In the rows, 128 means zero.
Here are made-up objects, facts about them, and rows of numbers that follow some of those facts. Name the object behind each unnamed row.

Some facts about the objects:
π: is directly part of; ξ: refers to; ψ: points at
J_104 ξ:J_985
J_115 π:J_875
J_12 π:J_25
J_140 π:J_394
J_142 π:J_660 ξ:J_960
J_167 ψ:J_654
J_198 π:J_394 ψ:J_323
J_20 π:J_719 ξ:J_993
J_214 π:J_910 ψ:J_534
J_239 π:J_875 ψ:J_820
J_25 π:J_104 ξ:J_90
J_268 π:J_298 ξ:J_861
J_275 π:J_104
J_298 ξ:J_12 ψ:J_866
J_315 π:J_298
J_323 π:J_800 ψ:J_380
J_337 π:J_910 ψ:J_532
J_352 π:J_275
J_354 π:J_416 ψ:J_867
J_362 π:J_394 ξ:J_776 ψ:J_747
J_370 π:J_910 ξ:J_534 ψ:J_20
J_380 π:J_800 ξ:J_680
J_388 π:J_800 ξ:J_214
J_412 π:J_104
J_416 π:J_906 ξ:J_820
J_442 π:J_394
J_456 π:J_906
J_459 π:J_745
J_470 π:J_25 ψ:J_12
J_479 π:J_298 ψ:J_352
J_490 π:J_140 ξ:J_719 ψ:J_479
J_523 π:J_167 ξ:J_650 ψ:J_490
J_532 π:J_745 ξ:J_115 ψ:J_298
J_534 π:J_719 ξ:J_866 ψ:J_982
J_551 π:J_25
J_553 π:J_875 ξ:J_239 ψ:J_566
J_560 π:J_719
J_566 π:J_479
J_597 π:J_875 ξ:J_268
J_602 π:J_25 ξ:J_875 ψ:J_887
J_610 π:J_275 ξ:J_906
J_650 π:J_910 ξ:J_910
J_654 π:J_442
J_660 ψ:J_960
J_663 π:J_142
J_672 π:J_104 ξ:J_298
J_680 π:J_140 ξ:J_812
J_682 π:J_104 ξ:J_886 ψ:J_776
J_719 ξ:J_832
J_745 π:J_719 ξ:J_104
J_747 π:J_140
J_769 π:J_167 ξ:J_610
J_772 π:J_140 ξ:J_887
J_776 π:J_479 ψ:J_370
J_781 π:J_25 ξ:J_370 ψ:J_682
J_8 π:J_442 ξ:J_602
J_800 π:J_906
J_812 π:J_25
J_820 π:J_416 ξ:J_654
J_822 π:J_800 ξ:J_275
J_826 π:J_298 ψ:J_597
J_832 π:J_142 ψ:J_986
J_85 π:J_104 ξ:J_553 ψ:J_214
J_856 π:J_479 ξ:J_566
J_861 π:J_275 ψ:J_239
J_863 π:J_479 ξ:J_551
J_865 π:J_442 ξ:J_986 ψ:J_985
J_866 π:J_875 ξ:J_597
J_867 π:J_167 ψ:J_660
J_875 π:J_167 ξ:J_532
J_885 π:J_660
J_886 π:J_719 ψ:J_388
J_887 π:J_800
J_896 π:J_412 ξ:J_800
J_90 π:J_315
J_904 π:J_315 ξ:J_352
J_906 ξ:J_982
J_910 π:J_298 ψ:J_993
J_933 π:J_442
J_938 π:J_315 ψ:J_745
J_960 π:J_719
J_964 π:J_275 ψ:J_416
J_970 π:J_315 ξ:J_856 ψ:J_523
J_982 π:J_745
J_985 π:J_25
J_986 π:J_25 ξ:J_442
J_993 π:J_394 ξ:J_933 ψ:J_90

Some objects and their rows:
J_104: [108 120 179 158 138  99 184 114 185 139 121 111  98 162 114  89 132  92
 164  98 191  81 107 146 143  93 167 151 134 131 136  91  85  75  96  93
 105 168 121]
J_380: [125 130  81 145 134 105 114 171  82 147  92 105 142 148 140 176  81 143
  96 161 115  98 192 178 121 108 154 160 149 180  94 126 103 147  84 185
 202 128  97]
J_12: [130  70 107 136 164 166 157 151 173 140 111 114 117 180 104  81 115 122
 169 144 141 169  95 121 141 113 165 122 139  69 154  91 152 127  73  62
 113 147 110]
J_214: [153 117 135  94 148 142 101 106 178 174 156 156 159 160 109 171 112 134
 150 107 126 152 159 167  85 116  96 159 147 106 143 166 156 160 119 100
 136  79 169]
J_239: [104 108 137 114  92 128 127 172 100 108 108 162 164 123 112 133  81 122
 100 109  87 155  78  75 112 171 163  89 143 173 111 163 175 111 157 172
 101 122 169]
J_660: [143 152 173 150 153  97 109  72 187 199 148  75 103  97 106  91 133 110
  81  92 185  48 108  95 152 107 131 151  92 163 131 158  78  76 155 183
  98 136 140]
J_682: [ 97 159  89 148 148 128 115 176 126  96 106 146 106 183 169 104 140 120
 174 114 104  82 180  90 123  93 156  70 146  82 154  91 113 111 128  54
 163 123 139]
J_315: [108 145 185  96  98  82 110  74 185 186 158 157 121 112 106 157 146 125
 147  89 191  60 136 167 101  90  91 156 156 157 147 159 110 108 151 143
 114  77 159]
J_654: [135 136 153 125 151 118 108 123  94  75 170  92 119  95 168 157 156 146
 102 167 100 144  85  91 116 169 103 109 150 165  98 102 154 160  95 146
  96 147 160]
J_982: [149 146 142 102 125 168 117 114 139 143 138 152 157 101  96 159 155 140
  82 175 104 172 131  84 137 126 131 120 113 180 132  81  91 162 166  79
 121 165 139]
J_887: [147 120  84 148 143 100 101 116  91 151 108 107 151 166 113 176  83 141
  94 172 100 162 162 169 127 134 161 159 150 178 106 150 129 158  75 182
 183 132 111]
J_553: [100 101 121 115  92 128 133 178  92 109 108 159 159 122 125 108  70 126
  97 101  85 134  81  80 109 171 166  89 138 181 107 161 167 107 158 174
  99 116 160]
J_985: [128  97 115 149 158 144 149 166 148 102 114 139 109 188 119 107 128  91
 153 150 129 165 122 130 125 138 168 121 147  79 150 101 146 153  79  54
  97 171 118]
J_479: [109 142 179  97  96  84 113  78 188 180 151 153 126 112 103 157 144 123
 149  87 189  60 140 172  98  85  92 168 151 155 142 157 107 107 158 151
 110  83 156]
J_986: [107  95 100 142 152 142 153 165 110  98 107 139 106 177 132  82 127 105
 136 135 129 157 123 143 140 131 146 107 143  76 154  94 145 148  80  60
 105 164  99]
J_90: [147 123 158  88 122 125  99  80 120 172 148 157 156 118 110 157 130 137
 119 110 116 168 128 153  99 128  89 164 148  85 154 167 166 165 146  79
 112  78 135]
J_866: [101 119  99 132  79 144 157 176  97  89 103 160 151 140 108 128  93 121
 135 101  86 125  86  74 134 174 159  82  99 144 130 178 175 107 165 177
  90 110 140]
J_337: [126 130 126  95 116 120  98 102 120 140 139 157 144 130 111 150 130 129
 129  94 129 133 158 165  92 115  82 152 148  94 150 158 152 168 148  99
 126  71 152]
J_456: [133 135  85 142 131 106 105 114  84 146 106 125 146 128 123 171  96 142
  96 158 106 151 156 138 138 126 138 151 159 164 118 125 126 142  97 178
 178 119 104]

Rows to name:
No name comes twice in this set of rows, the named rows included.
[110 101 181 163 144  99 193 134 185 162  99 114  99 134 129  69 111  83
 162 103 193 133 125 161 153  94 161 157 138  85 131  88  95  70  92  66
  92 169  89]  J_25
[ 95 106 185 153  71  98 194 128 195 109 103 150 146 117  99 119  71  97
 159  90 165  63  78  71 143 159 167 133  79 183 102 158 152  79 156 192
  97 114 179]  J_875
[118 152 102 125 109 164 111 155 139 103 136 158 150 156 104 182 162 137
 131 162  91 162 158  77 131  99 156  76 126 182 151  93  92 152 164  73
 145 137 170]  J_886
[ 96 129 178 146  83 103 182 116 186 151 116 145 127 109  98 111 108 125
 135  90 179  69  85  79 143 125 169 144 119 185 122 151 127  73 160 188
  91 125 155]  J_167
[106 133 156 157 129  79 140  77 171 191 116 107 133  95 118 158  81 142
  98 135 192  92 129 114 153  91 161 163 156 186 102  90  80  74  89 181
 151 121 117]  J_906
[112 121  99 122  96 144 131 157 107 113 107 152 150 123 114 125 103 132
 116 114  88 142  86  79 128 161 144  98 119 137 125 154 163 121 154 166
 100 113 137]  J_867
[161 164 181 157 166 111 100  77 187 196 135  71 102  92 120  72 128 109
  83  87 176  51 152  87 154  94 119 140  57  99 137 181  74  70 171 174
 102 115 105]  J_142
[ 98 130 184 109  86  83 129  69 195 156 154 159 110 130  95 173 153 130
 139  86 191  78 101 157 128  93  89 169 152 132 160 159 111 139 150 135
 119  68 171]  J_910
[122 100 100 151 141 140 154 185 103  82 100 138 102 178 151  68 126  95
 164 131 130 135 170 174 133 126 150 102 114  75 140 110 138 143 104  62
 136 166  90]  J_781
[126  81  87 121 159 160 154 153 166 150 101 109 114 137 127  66 108 140
 155 118 142 157 118 134 144 102 120 112 122  74 144  89 125 116  91  72
 161 132  97]  J_672
[138 149 191 111  91 150 185 129 185 152 126 138 133  89  95  99 163 139
  93 127 191 141 133 139 149  88 134 136  54 187 121  81  77  99 167 165
 147 171 115]  J_745

Now the same objects, written a new way:
Known rows:
J_532: [124 139 127 109 119 131 197 130 132 151 142  84 138 121 102 121  94 114
 138 145 103 114 114 159 165 145 179 134]
J_553: [132 110 120 154 126 162  87 154 100 137 135 131 127 106  99 105 116 142
 153  97  83 117 123 129 113 154 157 137]
J_856: [133 178 151 130 120 122 120 134 123 133 114 109 128 127 126 132 118 104
 146  97 109 120 141 136 120 138 145 148]
J_523: [134 125 142 145 134 146 109 142 110 136 131 126 126 112 106 113 127 135
 145 112  91 108 126 132 118 151 159 140]
J_820: [136 119 176 148 141 131 170 146 118 107 116 104 116 116 130 117 138 130
 135 135 128 102 123 127 133 123 162 129]
J_970: [132 171 152 129 119 123 124 138 119 135 116 107 130 125 126 132 114 102
 148 101 111 122 139 135 120 140 146 149]
J_602: [125 102 134  91 132 145 148 110 122 142 138  89 133  92 129 120 149 131
 149 138 111 124 124 144 148 156 141 165]
J_25: [142  92 128  47 138 171 111 117  99 149 126 111 161 114 120 136 160 159
 110 132 156 162 126 114 169 148 101 172]
J_993: [126 114 160 130 115  96 123 143 119 140 139 120 129 106 120 139 121 149
 146 161 108 126 141 131 106 137 154 122]
J_104: [139  80 123  60 118 173 100 143  88 152 122 110 164 111 122 122 138 161
 115 135 161 184 126 107 173 138 111 155]
J_933: [131 108 167 120 118  90 132 143 120 138 142 124 134 108 115 149 116 143
 152 159 108 124 141 131 103 139 150 119]
J_560: [136 142 126 121 119 126 202 135 123 131 143  93 141 112 102 128 104 120
 130 125 108 124 121 145 137 145 169 129]
J_12: [141 111 136  98 134 137 167 112 116 124 138  98 138  88 124 128 153 138
 136 117 118 130 127 133 125 157 135 161]
J_315: [144 167 163  75 122 142  68 153 106 156  94 128 156 168 117 149  95  98
 131  88 148 154 141 120 156 128 116 153]
J_479: [144 167 163  77 120 142  68 154 107 156  93 128 156 169 117 150  93  97
 131  90 150 154 141 120 155 128 116 152]
J_551: [140 106 132  98 132 140 164 115 112 121 143  97 143  86 123 130 148 134
 139 119 119 135 127 133 126 155 132 160]
J_861: [136 111 131 101 138 134 169 123 107 130 135  97 150  98 120 128 137 132
 142 123 123 126 124 127 120 155 138 152]
J_938: [137 161 151 121 120 121 131 138 119 130 118 105 138 120 122 137 106  94
 153  93 115 128 138 135 118 139 144 146]
J_800: [134 101 172 113 165 178 144 172 108  91 113  97 122 172 115 145 114 141
 127 147 152 109 118 108 170  94 110 115]

Rows to name:
No name comes twice in this set of rows, the named rows included.
[135 140 110  84 104 153 173 153 107 164 126 100 169 147  87 123  81 142
  92 147 144 158 113 132 194 130 162 118]  J_745
[125 116 106 146 152 150  90 150  90 156 129 129 154 116  99 111 119 135
 151 106 101  92 116 118  99 160 166 141]  J_597
[136 110 174 109 152 167 121 165 107 115 105 114 128 164 117 135 124 147
 115 151 157 116 121 110 173 104 126 123]  J_416
[139 108 131 143 132 157  99 150 101 135 135 134 128 109  96 111 114 137
 156  95  85 115 122 134 110 156 157 139]  J_239
[122 125 150 153 145 148 169 151 121  91 133  85 109 125 126 129 125 131
 145 139 114  97 125 127 129 116 138 119]  J_380
[120 108 164 117 119  93 121 141 125 146 142 122 130 108 119 144 115 145
 154 169 104 118 140 138 113 139 154 125]  J_8
[128 110 109 153 145 155  78 152 102 152 142 135 147 107  97 119 127 125
 148  98 101  94 119 127 105 150 168 147]  J_866
[125 128 161 115 138 139 141 130 123 120 154 102 154  83 124 121 133 134
 127 138 100 139 129 121 135 161 138 163]  J_610

Now the same objects, written a new way:
Some objects and their rows:
J_769: [115 124 141 124  74 110 107 113 157 157 192 123 130 100 156  98 111 168
 166 191 120 134 108 153 117 132  75 112 142 107 140 145  94 142 146 100
 117 130]
J_772: [ 93  46 119 163 142 170 121 115 143  47 145 128 157 112 187 109 139 107
 150 147 160  76 146  84  90 115  84 133 135 139 154 126 100 123 116 127
 152 109]
J_964: [129  83 132 140 117 148  96  94 136 195 118 151 118 155  93 113 157  94
 126 160 138 146 143 134 116 128 111 141 115 116 101 175 151 138 107 145
 143 114]
J_745: [155 228 144 129 118 172  63 137  89 142 223 135 153 159 139 129 118  87
  89  93 130 139 124 114 115 148  78 111 164 145 167 142 130  78  89  82
 119 110]
J_663: [139  91 113 148 181 114  82  99 115 100 191 221  68 105 142  87 161 134
 109 129 101 137  80 158  89  96  72 181 146  86 112 103 150 141 182  76
 139 113]
J_523: [144 124 161 115  94  55 106 130 135 132 173 111 146 124 156  92 131 147
 156 174 139 153 147 107  95 105  73 126 122  92 131 142 156 123 140  97
 121 118]
J_896: [123  81 140 141 113 152  98  98 129 187 127 151 123 147  96 110 152 102
 126 164 137 154 145 136 115 133 108 138 117 119 107 178 148 129 116 141
 144 113]
J_323: [ 62 137 117 180 137  99  78 174 111 155 104 138 146 186 175 119 163 175
 157 137 153 145  78 113 100 123 112 162 166 119 137 204 143 149 171  91
 143 152]
J_459: [139 189 121 155 100 151  71 117  98 155 227 146 170 190 183  95 140  81
 100 129 132 100 113 127 124 153  49 140 154 114 110 145 114  96  80  88
 108 140]
J_337: [114 164 139 164  68 116 147 132 137 138 153 154 146 117 161 102 143 105
 139 124  72  85 114 113 120  57 145 189 141 123 100 170 139 114 150 121
 100  99]
J_875: [140 183 148 108 129  91  98 158 156 144 179  96 103 115 137  88 109 194
 161 161 100 194 169 140  90 132 148  56 161 113 153  84 114  77  80 114
 109 118]
J_776: [123 173 127 162  69 118 145 136 146 129 149 152 145 120 159 104 145 102
 139 123  72  89 112 118 117  50 144 184 141 122  90 165 144 123 138 121
  96 105]
J_867: [131 133 142 135  96  94 111 129 150 124 172 126 139 127 166  93 142 156
 152 187 117 156 120 134 106 129 100 117 135 102 123 122 139 129 115 104
 118 124]
J_982: [134 197 103 141  87 169  67 106 119 184 234 134 158 178 177  98 112  96
 113 120 138  74  89 149 134 144  33 133 164 120 115 156  74 126  96  82
  93 151]
J_214: [123 170 128 162  68 118 143 134 146 129 150 153 143 119 159 105 146 106
 135 123  74  92 108 120 120  50 148 185 141 122  90 165 141 118 143 123
  95 104]
J_904: [112 160 148 168  61 117 149 135 132 136 157 161 151 108 157 100 143 102
 138 127  70  91 116 107 120  60 140 186 139 122 105 172 137 105 156 122
 108  96]
J_986: [127  76 131 135 100 153  92  93 136 197 110 134 103 149  75 118 163  89
 116 158 152 156 136 114 122 139 111 130 105 115  90 185 168 157 102 160
 144 119]
J_442: [134 120 111 124 163 191 107 137 149  41 139 115 135 114 150 136 123 110
 142  89 164 109 135  79  83  98 120  96 146 160 190 121 129 126  94 113
 142 100]
J_886: [138 174 116 152 113 144  80 121 115 143 195 148 158 175 177 101 144  98
 110 131 128 111 112 129 117 135  72 142 150 112 109 142 122 115  87  98
 106 138]

Name these rows:
No name comes twice in this set of rows, the named rows included.
[109 196 113 163 119 143  51 134  91 175 231 129 145 182 179  69 135  92
  98 109 125 104 140 132 111 149  69 133 165 104  91 116  93  69  66 117
  99 144]  J_532
[162 193 128 132 153 160  83 137 118 152 184 176 164 187 150 125 110 105
 115 117 109 122 133 156 106 132 107 117 157 146 167 140 127  71  98  73
 125 115]  J_719
[130 103 120 151 153 123  95 109 123 110 180 191  95 117 147  95 156 127
 119 142 111 134  97 144  98 107  82 165 144 101 115 120 138 133 159  93
 132 120]  J_885
[134 128 120 130 167 176 107 136 140  79 145 138 139 126 147 127 118 120
 147 111 148 116 144 108  87 100 119 107 155 163 184 127 118 105 111 104
 138  98]  J_394
[101  69 126 146 131 145  83  98 133 233 112 129  86 155  81  85 154 104
 124 149 136 147 178 130 111 132 127 128 115 109  68 162 131 113  88 183
 139 124]  J_602

Now the same objects, written a new way:
Some objects and their rows:
J_470: [121 156 127 127 170 119 124 145 130 129  96 140 147 150 113  99 149 157
 195 136 103 148 153 146 177 160 106 129 159 128 129 110]
J_964: [130 151 130 103 147 108 106 137 132 125 120 134 118 144 118  99 161 124
 181 147 112 150 135 123 146 147  96 136 164 104 141 124]
J_479: [104 121 164 209 136 148  95 103 148  81 138 103 114 189 120 166 106 141
  49 124 137 235 173 150 133 121 119  97 143 134  83 134]
J_315: [103 120 164 210 136 149  95 104 148  80 138 104 114 188 121 167 107 140
  49 125 137 235 172 151 132 120 120  97 143 134  82 134]
J_198: [124 140 123 117 148 101 135 126 130 114 119 126 122 118 106 103 128 128
 164 143  87 131 144 175 148 125 136 158 151 118 138 164]
J_896: [144 129 133 121 150 119 120 129 109 122 106 138 122 140 108 117 145 132
 189 139 102 153 139 127 152 145 114 137 179 110 135 121]
J_820: [114 148 111 133 139 113 153 128 106 126  88 108 113 122 107 105 158 126
 164 132 125 141 149 136 160 119 113 126 170 110 133 157]
J_776: [109 174 110 135 134  92 122 132 136  89 109  92 128 139 134 122 140 134
 134 116 120 151 165 153 152 159  96 136 150  99 133 157]
J_856: [132 154 117 142 133 101 126 126 118  89 104 100 123 141 127 132 133 133
 148 116 108 155 160 147 151 158 106 140 165  97 134 150]
J_863: [144 129 126 146 126 109 129 120 102  88 103 116 123 141 120 150 124 133
 158 112 101 156 154 142 150 156 112 143 180  95 134 142]
J_885: [124 144 123 105 134 100 113 125 121 116 122 117 111 121 116 111 150 110
 164 143 118 145 139 122 133 134 106 143 167  97 139 148]
J_20: [143 121 101 131 154 110 116 128  95 104  90 128 128  80  99 131 135 121
 186 149 100 158 164 116 143 152 133 138 179 110 100 145]
J_886: [102 165  86 119 159  90 111 140 133 105 100 108 138  76 114 104 150 123
 163 151 119 151 174 127 142 154 115 131 147 117  99 160]
J_323: [101 143 111 136 126 116 170 128 102 132  84 116 114 118 106 105 167 125
 163 127 135 132 146 133 169 107 109 120 173 112 138 159]
J_380: [126 125 117 143 126 126 173 122  80 130  75 122 105 123  99 117 161 125
 175 127 125 139 141 127 168 105 120 123 191 107 138 155]
J_887: [ 87 168 102 131 132 108 166 135 118 130  86  99 115 118 113  91 175 125
 153 130 144 132 152 138 170 108 102 116 159 113 137 170]
J_597: [ 55 119 145 122 116  67  90 125  82 184 131 148 155  90 130 133  93 152
 154  91 179 147 125 112 167 162 105 231 144 174 168 143]
J_370: [ 46 100 126 172  87  66 108 126  91  91 119 150 176 139 136 186 153  77
 182  99 129 137 126 170 158 145  61 188  76 121 123 105]
J_660: [104 110 169 143 146 147  71 100 147 134 166 121  83 158 100 116 143  94
  81 182 148 222 134 104  96  76 123 100 146 134  90 132]

Which object is each row?
No name comes twice in this set of rows, the named rows included.
[146 153 126 106 152 123 112 156 126 122 112 109  98 149 115  81 158 108
 184 145 101 161 147 124 142 150  89 143 168 113 137 123]  J_610
[ 76 149 140 131  92  56  99 185 141 169 139 197 151 120 128  94 143 163
 122 133 136 127 122  46 149 172  78 205 103 169 185 139]  J_861
[ 88 126 161 161 182 141 108 111 185 126 160 122 101 150  82  83 107 122
  69 187  96 192 151 212 123  57 178 130 100 176  90 176]  J_442
[130 128 137 122 158 108 122 104  80 140 100  92 126 128 102 123 116 132
 188 121 117 145 148 135 135 143 130 153 188 109 133 137]  J_523
[114 169 113  95 138  89 104 131 136 115 130  98 102 124 124  92 162 103
 151 152 125 147 140 123 126 134  96 140 151  93 139 159]  J_832
[135 118 139 117 154 135 133 136  84 138  93  68 107 129 100 100 103 107
 190 111 107 150 165 137 122 153 112 167 194 126 126 130]  J_769
[123 185  72 135 180  65  96 115 112 104  90 106 134  83 109 112 166 140
 162 170 119 168 159 124 154 148 136 123 134 102 100 173]  J_982
[ 45 136 137 194 137 172 176 113 128 161  93 105  89 150  86  91 182 122
  68 155 192 195 153 126 166  24 122  56 145 162  87 164]  J_800
[ 99 149 174 134 177 155  53 130 183 148 166 140  97 198 109  77 170 119
 102 193 144 231 132 107 126 100  97  84 128 148  93  94]  J_275

